Here is a tiny trained network, its code and every weight. The questions are about switching its units off for an input and a target symbol, where a switched-off unit gives its printed mean instead of its output.

import numpy as np


def w(rows, s, z=0):
    codes = np.array(rows[::2]) - 128.0
    scale = np.full(codes.shape[1], s)
    scale[-1] = z or s
    return codes * scale


def f(y):
    return y / 2 * (1 + np.tanh(0.7978845608 * (y + 0.044715 * y**3)))


def softmax(a):
    e = np.exp(a - a.max(-1, keepdims=True))
    return e / e.sum(-1, keepdims=True)


def log_softmax(a):
    a = a - a.max(-1, keepdims=True)
    return a - np.log(np.exp(a).sum(-1, keepdims=True))


def net(x, mask):
    ids = ['ΔΛαβημσφψ'.index(c) for c in x.split()]
    T = len(ids)
    res = E[ids] + P[:T]
    r = res
    for j in range(2):
        rows = slice(3 * j, 3 * j + 3)
        q, k, v = (r @ M[0][rows].T for M in (Q, K, V))
        z = softmax(np.where(np.tri(T) > 0, q @ k.T / 3**0.5, -1e9)) @ v
        o = O[0][rows]
        res = res + np.where(mask[j], z, o[:, -1]) @ o[:, :-1]
    y = f(res @ A[0][:, :-1].T + A[0][:, -1])
    res = res + np.where(mask[2:6], y, B[0][:, -1]) @ B[0][:, :-1]
    return log_softmax(res[-1] @ U[:, :-1].T + U[:, -1])


Q, K, V, O, A, B = {}, {}, {}, {}, {}, {}
E = w([
[143,132,105],'Δ',
[108,112,142],'Λ',
[111,112,148],'α',
[179,181,82],'β',
[94,158,99],'η',
[108,171,72],'μ',
[133,116,106],'σ',
[94,143,95],'φ',
[208,100,1],'ψ',
],0.018)
P = w([
[2,167,47],'0',
[73,157,108],'1',
[93,154,127],'2',
[105,153,142],'3',
[110,152,151],'4',
[111,151,152],'5',
[109,148,157],'6',
[115,152,160],'7',
[100,137,157],'8',
[112,141,166],'9',
[102,151,143],'10',
],0.0071)
Q[0] = w([
[172,80,94],'H0',
[214,179,77],'H0',
[43,191,253],'H0',
[152,112,143],'H1',
[228,124,128],'H1',
[213,61,51],'H1',
],0.017)
K[0] = w([
[69,107,148],'H0',
[137,208,184],'H0',
[151,150,9],'H0',
[98,63,126],'H1',
[154,58,162],'H1',
[121,7,75],'H1',
],0.017)
V[0] = w([
[127,181,117],'H0',
[79,60,172],'H0',
[208,71,90],'H0',
[176,121,84],'H1',
[191,233,163],'H1',
[245,103,91],'H1',
],0.013)
O[0] = w([
[98,118,157,188],'H0',
[178,167,144,1],'H0',
[142,99,17,147],'H0',
[111,75,134,228],'H1',
[2,163,161,114],'H1',
[80,32,136,178],'H1',
],0.015,0.0045)
A[0] = w([
[101,121,125,208],'N0',
[137,65,108,89],'N1',
[101,182,31,3],'N2',
[201,122,248,119],'N3',
],0.011,0.0069)
B[0] = w([
[138,208,51,248],'N0',
[108,165,185,254],'N1',
[106,58,248,196],'N2',
[238,85,202,165],'N3',
],0.013,0.0063)
U = w([
[158,150,106,37],'Δ',
[175,147,150,98],'Λ',
[174,149,161,152],'α',
[98,197,144,219],'β',
[134,197,181,45],'η',
[147,158,138,18],'μ',
[212,116,4,255],'σ',
[155,168,143,50],'φ',
[140,75,148,139],'ψ',
],0.011,0.0039)

Each question gives the input, a string of symbols that net reads in full, and the target symbol t.
The units are the heads (3 rows each of Q, K, V and O) and the neurons (one row each of A and B). Each row of codes is followed by its name. A weight is (code - 128) times the scale printed after its matrix; where a second scale follows, it is the last column's (O, A, B and U).
mask holds one flag per unit, heads first, then neurons. A switched-off unit (its flag False) gives its mean, the last column of its rows in O or B, instead of its output. The means were averaged over made-up inputs and are rounded, as every weight is.
A unit's drop is (log p(t) with every unit on - log p(t) with that unit switched off) / (log p(t) with every unit on - log p(t) with every unit switched off).
The circuit of an input: a set's keep is (log p(t) with only the set's units on - log p(t) with every unit switched off) / (log p(t) with every unit on - log p(t) with every unit switched off). Starting from all 6 units, units are removed one at a time, each time the one whose removal leaves the highest keep (on an exact tie, the one counted first), for as long as the keep stays at least 0.8.
units of the circuit, in order: the units of the circuit, biggest drop first
most important unit: the unit with the biggest drop
top k neurons: the k neurons with the biggest drops, biggest first
heads that matter: for each layer, one digit per head in row order, 1 if its drop is at least 0.15 and else 0, layers parted by /
drop when u is switched off: that unit's drop, to one decimal
input σ ψ β, target ψ: heads that matter -> 01
input η σ α α σ, target α: units of the circuit, in order -> (H0, N3, H1)
input Δ σ ψ σ Δ, target σ: top neuron -> (N2)
input φ σ σ σ ψ α α, target ψ: heads that matter -> 10
input η σ α η, target η: units of the circuit, in order -> (H1, H0)
input β σ ψ σ Λ β μ σ σ β, target σ: top 2 neurons -> (N2, N1)
input Λ σ α, target α: units of the circuit, in order -> (H0, H1, N3)
input σ Δ σ σ σ α σ Δ, target σ: units of the circuit, in order -> (N1, N2)
input μ β σ Λ, target β: units of the circuit, in order -> (H1, N3)
input Λ σ α Λ, target α: top 2 neurons -> (N3, N0)
input β β Λ σ β α η Λ, target β: units of the circuit, in order -> (H1, N0)
input η σ σ σ σ, target σ: top 2 neurons -> (N1, N2)
input σ σ β μ μ Δ α, target β: drop when H1 is switched off -> 0.8
input Δ σ ψ Λ α α, target ψ: drop when H0 is switched off -> 2.3
input β Λ β β σ β σ, target β: drop when H0 is switched off -> 0.1
input σ α α β, target α: most important unit -> H0
